Here is a tiny trained network, its code and every weight. The questions are about switching its units off for an input and a class, where a switched-off unit gives its printed mean instead of its output.

import numpy as np


def w(rows, s, z=0):
    codes = np.array(rows[::2]) - 128.0
    scale = np.full(codes.shape[1], s)
    scale[-1] = z or s
    return codes * scale


def f(y):
    return np.maximum(y, 0)


def log_softmax(a):
    a = a - a.max(-1, keepdims=True)
    return a - np.log(np.exp(a).sum(-1, keepdims=True))


def net(x, mask):
    res = np.array(x, float).reshape(1, 6) / 4 @ E
    y = f(res @ A[0][:, :-1].T + A[0][:, -1])
    res = res + np.where(mask, y, B[0][:, -1]) @ B[0][:, :-1]
    return log_softmax(res[-1] @ U[:, :-1].T + U[:, -1])


A, B = {}, {}
E = w([
[26,226,51,61,145,99,59,152,38,93],'x0',
[157,165,179,85,230,85,86,215,201,220],'x1',
[126,135,65,226,82,173,167,63,244,224],'x2',
[141,183,125,84,181,204,41,53,220,97],'x3',
[143,168,97,114,2,56,54,12,135,97],'x4',
[191,64,83,55,79,193,191,205,217,120],'x5',
],0.0097)
A[0] = w([
[103,123,81,127,151,150,65,122,95,130,53],'N0',
[135,165,123,165,148,135,164,70,224,155,63],'N1',
[81,156,60,92,185,217,185,196,156,112,80],'N2',
[109,136,197,158,91,92,106,87,109,155,25],'N3',
[155,97,173,157,130,96,170,134,166,141,153],'N4',
[129,180,169,83,165,123,7,89,141,69,101],'N5',
[150,136,152,64,146,198,109,97,125,117,112],'N6',
[104,147,201,162,169,142,127,72,113,115,3],'N7',
[212,109,204,178,87,69,163,116,126,203,90],'N8',
[114,140,205,76,225,111,86,243,149,200,117],'N9',
[99,154,94,176,94,89,141,89,90,128,94],'N10',
[198,81,148,164,127,186,152,133,213,186,117],'N11',
[151,106,76,110,74,116,106,163,173,158,119],'N12',
],0.012,0.0075)
B[0] = w([
[79,111,187,159,91,197,128,126,141,159,157],'N0',
[152,125,167,85,129,131,165,190,88,65,187],'N1',
[139,122,210,227,165,150,149,121,175,119,195],'N2',
[96,131,185,177,159,98,118,129,146,135,155],'N3',
[191,55,49,129,123,195,154,102,151,113,180],'N4',
[57,122,131,122,12,129,118,88,155,126,215],'N5',
[46,160,97,159,98,108,107,149,123,111,169],'N6',
[142,140,77,83,59,72,142,103,148,144,152],'N7',
[137,58,115,169,122,192,77,152,163,145,192],'N8',
[143,151,144,168,235,93,127,194,93,136,253],'N9',
[44,154,149,133,157,67,82,129,104,143,180],'N10',
[174,109,168,33,111,201,231,202,112,69,226],'N11',
[103,107,87,74,71,85,140,142,108,156,173],'N12',
],0.011,0.023)
U = w([
[111,86,134,212,174,187,101,134,143,167,170],'0',
[115,144,65,68,30,115,79,84,150,191,98],'1',
[203,112,120,108,251,153,164,172,105,161,36],'2',
[135,169,115,126,200,164,159,176,212,148,21],'3',
[99,195,125,157,93,131,90,98,169,175,24],'4',
[151,74,146,67,71,173,216,164,86,38,216],'5',
[87,149,147,153,164,96,87,157,74,132,253],'6',
],0.012,0.0052)

Each question gives the input, the list of numbers given to net, and the class t.
The units are the neurons (one row each of A and B). Each row of codes is followed by its name. A weight is (code - 128) times the scale printed after its matrix; where a second scale follows, it is the last column's (A, B and U).
mask holds one flag per neuron, in row order. A switched-off neuron (its flag False) gives its mean, the last column of its row in B, instead of its output. The means were averaged over made-up inputs and are rounded, as every weight is.
A unit's drop is (log p(t) with every unit on - log p(t) with that unit switched off) / (log p(t) with every unit on - log p(t) with every unit switched off).
The circuit of an input: a set's keep is (log p(t) with only the set's units on - log p(t) with every unit switched off) / (log p(t) with every unit on - log p(t) with every unit switched off). Starting from the 12 units with the biggest drops (on a tie, the unit counted first), units are removed one at a time, each time the one whose removal leaves the highest keep (on an exact tie, the one counted first), for as long as the keep stays at least 0.8.
units of the circuit, in order: the units of the circuit, biggest drop first
most important unit: the unit with the biggest drop
k most important neurons: the k neurons with the biggest drops, biggest first
drop when u is switched off: that unit's drop, to one decimal
input [1,-5,1,1,6,-5], class 4: units of the circuit, in order => N3, N9, N11
input [0,4,1,8,-2,8], class 5: units of the circuit, in order => N11
input [5,-5,4,-1,8,-2], class 4: 3 most important neurons => N9, N10, N3
input [0,-7,0,8,5,6], class 1: units of the circuit, in order => N11, N9
input [-3,-3,-3,2,1,-2], class 1: units of the circuit, in order => N11, N9
input [5,1,6,-7,-2,3], class 0: 4 most important neurons => N11, N1, N2, N9
input [4,5,4,5,-8,-8], class 6: 2 most important neurons => N9, N11
input [1,5,-8,4,-3,8], class 2: 2 most important neurons => N9, N10
input [2,-8,-3,2,-3,7], class 0: units of the circuit, in order => N11, N2
input [-2,7,-4,6,3,3], class 6: 3 most important neurons => N9, N5, N6
input [5,2,7,2,-5,-4], class 2: 4 most important neurons => N5, N1, N8, N6
input [8,0,3,-2,7,0], class 1: 2 most important neurons => N9, N2
input [6,5,5,6,8,-7], class 1: 3 most important neurons => N5, N9, N2
input [-7,6,-4,-3,4,-4], class 0: most important unit => N8
input [0,-2,-4,2,-8,0], class 2: 2 most important neurons => N5, N9
input [2,5,5,5,7,2], class 5: 2 most important neurons => N1, N10
input [-8,1,0,-6,4,-4], class 0: 2 most important neurons => N8, N3
input [5,-8,7,8,-2,-3], class 4: 2 most important neurons => N11, N9
input [6,-7,7,7,5,6], class 1: drop when N11 is switched off => 1.0
input [3,-8,2,-8,0,1], class 6: drop when N11 is switched off => 0.2
input [4,0,3,8,4,-8], class 1: drop when N10 is switched off => 0.0
input [5,4,-2,7,-6,0], class 0: most important unit => N2
input [-6,3,4,0,-4,-4], class 5: drop when N11 is switched off => 1.4
